0.0,0.3,-12.4,-5.0,-7.6,15.4,5.7,19.2,-7.0,9.1,2.0,10.0,-0.9,-18.7,10.7,-0.4,7.2,2.7,18.7,-4.5,-32.6,15.8,6.5,-5.5,-9.4,-26.7,-9.3,-16.5,12.8,0.7,-0.3,-2.6,-14.3,7.8,-3.0,7.9,-18.2,-10.9,2.4,-10.0,3.6,1.7,7.1,-3.1,-8.3,4.2,-21.1,-1.8,-8.6,-2.2,5.3,-1.4,0.5,-15.8,17.0,-5.7,-15.0,9.1,6.2,15.5,12.1,10.3,-8.7,-10.2,-2.4,-1.1,-0.8,-11.2 | Z
12.4,-8.1,-20.3,-14.2,-21.7,0.5,13.1,5.8,-18.5,-39.2,-2.2,8.7,2.4,-22.0,5.8,9.3,-4.0,8.7,-5.0,-2.5,-18.9,16.6,10.7,-7.5,-20.6,-33.6,2.7,-20.6,-11.5,4.8,-8.4,2.8,-21.8,7.0,7.4,-25.9,-20.1,-8.9,16.1,-30.3,-4.1,-19.2,5.0,-10.2,-12.9,9.4,-29.0,-28.1,7.3,1.9,0.9,0.9,12.3,-12.0,-2.2,-0.9,-32.0,22.2,-4.4,27.6,-25.8,-3.9,11.3,-18.0,2.9,3.6,8.8,-16.6 | Z
3.4,-4.3,-11.8,-20.7,-14.8,11.3,-3.3,9.9,-3.2,-21.6,4.5,-1.3,-6.4,-15.8,14.2,-0.2,2.5,4.7,4.4,-8.2,-22.4,-5.4,12.8,-8.7,-8.8,-17.9,-9.9,-12.0,1.8,2.7,-13.9,1.3,-4.3,3.5,5.2,-15.8,-18.7,-1.4,21.6,-35.2,-13.6,-9.1,-11.5,-14.1,-5.5,10.9,-23.1,-15.7,-3.4,0.9,24.1,-0.1,14.5,-7.2,-6.8,-9.5,-18.2,18.8,-2.3,16.4,-1.0,4.0,-16.7,-10.4,6.4,3.7,11.7,-16.6 | Z
1.2,-5.6,-15.1,6.8,-19.7,22.6,3.7,14.8,-4.7,-5.9,-9.1,-0.1,-6.3,-11.2,5.1,-3.8,0.6,-4.0,18.8,-4.2,-32.6,2.4,3.2,0.9,-2.6,-10.3,1.0,-20.1,0.4,1.1,-15.3,-0.2,7.7,-3.7,-5.3,-3.8,-34.2,5.0,5.5,-15.0,-6.6,-6.7,-11.9,-7.4,-9.7,11.0,-4.3,-2.3,-7.4,6.4,7.9,0.2,0.7,-15.3,2.8,-7.7,8.6,5.4,-3.9,11.1,20.0,5.2,-9.3,-13.8,-8.6,14.0,11.7,-4.8 | Z
1.8,4.5,-15.7,-0.5,-15.1,8.9,10.8,3.6,0.5,-5.3,4.2,0.6,2.9,-22.0,9.8,6.0,-6.5,9.4,10.8,0.1,-15.1,10.8,-0.7,0.5,-22.1,-19.4,-6.1,-6.9,-6.2,6.1,-14.4,-1.6,-6.7,-4.1,-3.3,-10.6,-15.0,1.8,13.1,-5.7,4.8,-10.9,2.9,-12.2,-7.4,12.2,-24.9,-19.8,-2.4,6.6,4.3,-4.8,3.5,-9.7,4.4,-0.5,-24.2,4.8,-2.0,32.4,-1.7,-0.8,-3.2,-3.5,-14.2,0.3,8.0,1.5 | Z
1.1,2.3,-23.9,27.8,-9.4,11.1,15.1,23.7,5.2,22.4,-12.9,9.7,5.4,-26.8,1.6,12.5,-15.3,-1.5,22.5,2.5,-12.6,35.7,1.9,0.1,-15.0,-36.2,-14.0,-3.7,-13.9,18.5,-2.6,-15.8,-17.9,-14.3,-22.7,23.7,-12.2,4.0,-6.1,32.7,25.1,-8.8,23.8,-0.5,-20.4,9.7,-19.7,-0.6,-9.7,4.5,6.0,-10.9,-16.0,-31.7,24.4,1.0,-12.3,-4.9,3.2,44.4,13.5,2.8,9.2,-4.4,-25.0,-5.5,-7.3,10.2 | Z
3.3,1.9,-9.1,12.7,14.0,-9.1,7.7,0.9,-6.2,6.5,16.1,10.5,2.2,-13.1,1.0,8.8,-9.8,15.2,22.3,1.4,-1.5,3.9,-13.6,-3.6,-7.7,-15.7,-13.8,18.1,-29.6,16.8,6.1,-16.8,-18.8,-2.7,4.0,18.8,16.1,10.8,2.8,30.5,34.2,-1.2,13.6,2.9,-12.6,9.6,-20.4,8.5,-7.0,5.4,8.0,-16.4,-12.7,-7.5,24.6,-0.9,-15.0,1.3,3.0,30.0,-9.3,6.7,4.0,5.8,-16.6,-7.0,0.3,15.0 | Q
11.9,0.3,-6.6,-9.3,-5.7,9.2,5.1,17.9,-2.6,21.9,5.1,-1.8,-4.3,-10.9,6.2,-12.2,-1.0,-3.7,1.9,-4.8,-22.6,7.8,1.3,5.1,-11.8,-14.6,-17.3,-9.9,-2.6,-0.5,8.9,-7.1,-9.9,2.6,-0.6,10.6,-10.1,8.4,7.9,-3.4,1.0,-0.9,3.4,-6.2,-11.7,0.2,-18.9,-4.8,-14.1,10.4,17.6,-15.1,4.7,-6.4,9.5,-7.8,-3.2,2.2,5.9,13.7,19.8,4.6,-9.5,0.4,8.5,-7.3,4.5,7.0 | M
-1.7,3.1,-17.4,2.3,-7.1,16.1,7.1,19.6,-6.4,10.8,3.3,7.5,0.8,-19.9,11.3,-3.2,-3.7,-2.9,26.7,-4.0,-24.4,25.2,2.6,10.6,-11.1,-31.0,-12.3,-17.1,9.7,5.3,-2.1,-5.2,-12.3,2.3,-4.2,11.5,-20.0,-5.2,6.3,-5.9,3.2,-9.5,4.5,-10.2,-12.6,10.5,-27.0,-2.0,-8.4,7.2,11.0,1.0,2.4,-16.4,16.3,-5.2,-7.7,3.8,2.4,28.1,14.8,2.4,-4.1,-9.8,-14.8,-1.8,-0.2,-6.5 | M
-0.4,8.4,-1.9,-9.3,10.5,-7.0,12.4,12.6,-4.1,61.2,19.3,-15.3,-6.2,-10.7,23.6,6.0,10.9,-2.6,26.7,-15.4,-5.2,-18.6,-6.6,-18.6,-3.1,-0.6,-26.0,22.8,-3.3,15.0,-4.0,-9.8,-2.7,-0.2,-22.0,23.5,10.4,1.3,5.3,28.8,14.5,-5.6,-6.2,-8.3,6.7,5.8,-16.2,21.3,-11.8,7.9,21.6,-13.1,5.5,6.9,18.2,-4.3,0.1,-10.9,1.0,37.5,38.7,5.6,-13.8,14.9,-15.7,-19.3,-4.0,-0.8 | M
0.5,4.0,-12.0,19.4,-10.0,11.0,9.0,1.1,0.3,-12.8,-3.9,3.5,1.4,-2.0,-4.2,6.7,-30.3,11.3,7.9,8.4,-9.2,-0.8,-13.9,11.4,-8.6,5.8,-6.0,-3.9,-27.9,-16.0,-6.2,-9.8,-11.5,-22.0,7.6,8.2,-8.0,33.5,-3.3,10.5,13.9,-5.0,5.2,-2.2,-17.3,16.0,0.5,-12.1,-6.4,9.1,-0.5,-9.3,-15.4,-3.9,-2.3,-5.1,-8.4,-1.7,5.2,8.8,-12.9,-2.1,0.4,-3.6,-10.3,-14.9,14.6,24.6 | Q
